Below are the code and all the weights of a small trained network. Each question names an input and a class and asks about switching units off, where a switched-off unit gives its printed mean instead of its output.

import numpy as np


def w(rows, s, z=0):
    codes = np.array(rows[::2]) - 128.0
    scale = np.full(codes.shape[1], s)
    scale[-1] = z or s
    return codes * scale


def f(y):
    return y / 2 * (1 + np.tanh(0.7978845608 * (y + 0.044715 * y**3)))


def log_softmax(a):
    a = a - a.max(-1, keepdims=True)
    return a - np.log(np.exp(a).sum(-1, keepdims=True))


def net(x, mask):
    res = np.array(x, float).reshape(1, 4) / 4 @ E
    y = f(res @ A[0][:, :-1].T + A[0][:, -1])
    res = res + np.where(mask, y, B[0][:, -1]) @ B[0][:, :-1]
    return log_softmax(res[-1] @ U[:, :-1].T + U[:, -1])


A, B = {}, {}
E = w([
[175,40,178,254,244],'x0',
[134,122,126,120,127],'x1',
[227,151,184,201,5],'x2',
[197,205,187,22,222],'x3',
],0.0074)
A[0] = w([
[244,142,142,129,90,48],'n1',
[80,125,107,52,203,154],'n2',
[110,176,109,156,151,212],'n3',
[112,26,242,120,178,11],'n4',
[208,105,143,125,212,118],'n5',
[104,211,123,102,96,85],'n6',
[179,202,223,40,202,25],'n7',
[111,164,99,123,133,31],'n8',
[65,157,129,108,194,25],'n9',
[196,159,101,175,15,150],'n10',
[146,175,63,101,99,68],'n11',
[99,130,112,106,169,49],'n12',
[162,186,190,213,201,99],'n13',
[120,139,148,139,135,181],'n14',
[157,99,19,113,192,72],'n15',
[135,139,91,42,90,97],'n16',
[69,75,97,138,113,38],'n17',
[192,162,179,133,95,106],'n18',
[212,86,189,145,100,198],'n19',
[161,150,214,35,116,185],'n20',
[137,126,191,109,147,255],'n21',
[170,180,222,136,104,105],'n22',
],0.011,0.0047)
B[0] = w([
[178,54,110,25,185,188],'n1',
[147,152,116,53,179,218],'n2',
[131,186,90,120,165,154],'n3',
[209,114,33,138,95,163],'n4',
[125,128,83,225,81,179],'n5',
[203,115,51,250,144,186],'n6',
[15,1,229,160,31,219],'n7',
[219,81,88,77,50,128],'n8',
[172,31,73,34,125,160],'n9',
[79,107,92,23,162,255],'n10',
[224,102,97,243,125,169],'n11',
[223,58,207,56,151,143],'n12',
[141,106,56,172,131,186],'n13',
[167,169,178,151,189,142],'n14',
[121,71,72,115,177,157],'n15',
[179,137,37,234,100,201],'n16',
[99,40,208,44,100,163],'n17',
[138,96,53,53,179,186],'n18',
[80,153,79,72,121,212],'n19',
[62,106,97,205,144,216],'n20',
[56,176,67,182,129,178],'n21',
[118,136,114,33,130,188],'n22',
],0.006,0.01)
U = w([
[39,116,118,97,114,253],'0',
[19,27,181,101,26,108],'1',
[143,68,137,1,142,43],'2',
[196,94,114,157,70,42],'3',
[71,211,210,100,132,186],'4',
],0.011,0.0077)

Each question gives the input, the list of numbers given to net, and the class t.
The units are the neurons (one row each of A and B). Each row of codes is followed by its name. A weight is (code - 128) times the scale printed after its matrix; where a second scale follows, it is the last column's (A, B and U).
mask holds one flag per neuron, in row order. A switched-off neuron (its flag False) gives its mean, the last column of its row in B, instead of its output. The means were averaged over made-up inputs and are rounded, as every weight is.
A unit's drop is (log p(t) with every unit on - log p(t) with that unit switched off) / (log p(t) with every unit on - log p(t) with every unit switched off).
The circuit of an input: a set's keep is (log p(t) with only the set's units on - log p(t) with every unit switched off) / (log p(t) with every unit on - log p(t) with every unit switched off). Starting from the 12 units with the biggest drops (on a tie, the unit counted first), units are removed one at a time, each time the one whose removal leaves the highest keep (on an exact tie, the one counted first), for as long as the keep stays at least 0.8.
circuit, biggest first: the units of the circuit, biggest drop first
unit that matters most: the unit with the biggest drop
k most important neurons: the k neurons with the biggest drops, biggest first
drop when u is switched off: that unit's drop, to one decimal
input [6,-1,0,4], class 3: circuit, biggest first => [n5]
input [-7,6,0,-6], class 3: circuit, biggest first => [n11, n16, n6]
input [6,7,5,-7], class 0: 3 most important neurons => [n7, n19, n10]
input [8,-6,-6,4], class 3: circuit, biggest first => [n5, n4]
input [8,6,-1,-7], class 3: 3 most important neurons => [n4, n7, n10]
input [7,1,-3,2], class 3: circuit, biggest first => [n4, n5]
input [3,5,-8,8], class 1: 2 most important neurons => [n7, n5]
input [0,2,2,4], class 1: 2 most important neurons => [n7, n2]
input [4,-2,8,5], class 2: 2 most important neurons => [n1, n18]
input [-5,6,-7,-6], class 2: 2 most important neurons => [n7, n2]
input [-7,-4,6,8], class 1: 2 most important neurons => [n7, n20]
input [-6,3,1,-2], class 3: drop when n7 is switched off => 0.1
input [6,-3,1,7], class 1: drop when n7 is switched off => 1.1
input [0,6,7,2], class 2: drop when n1 is switched off => 0.2
input [-7,-2,-8,-5], class 2: unit that matters most => n2
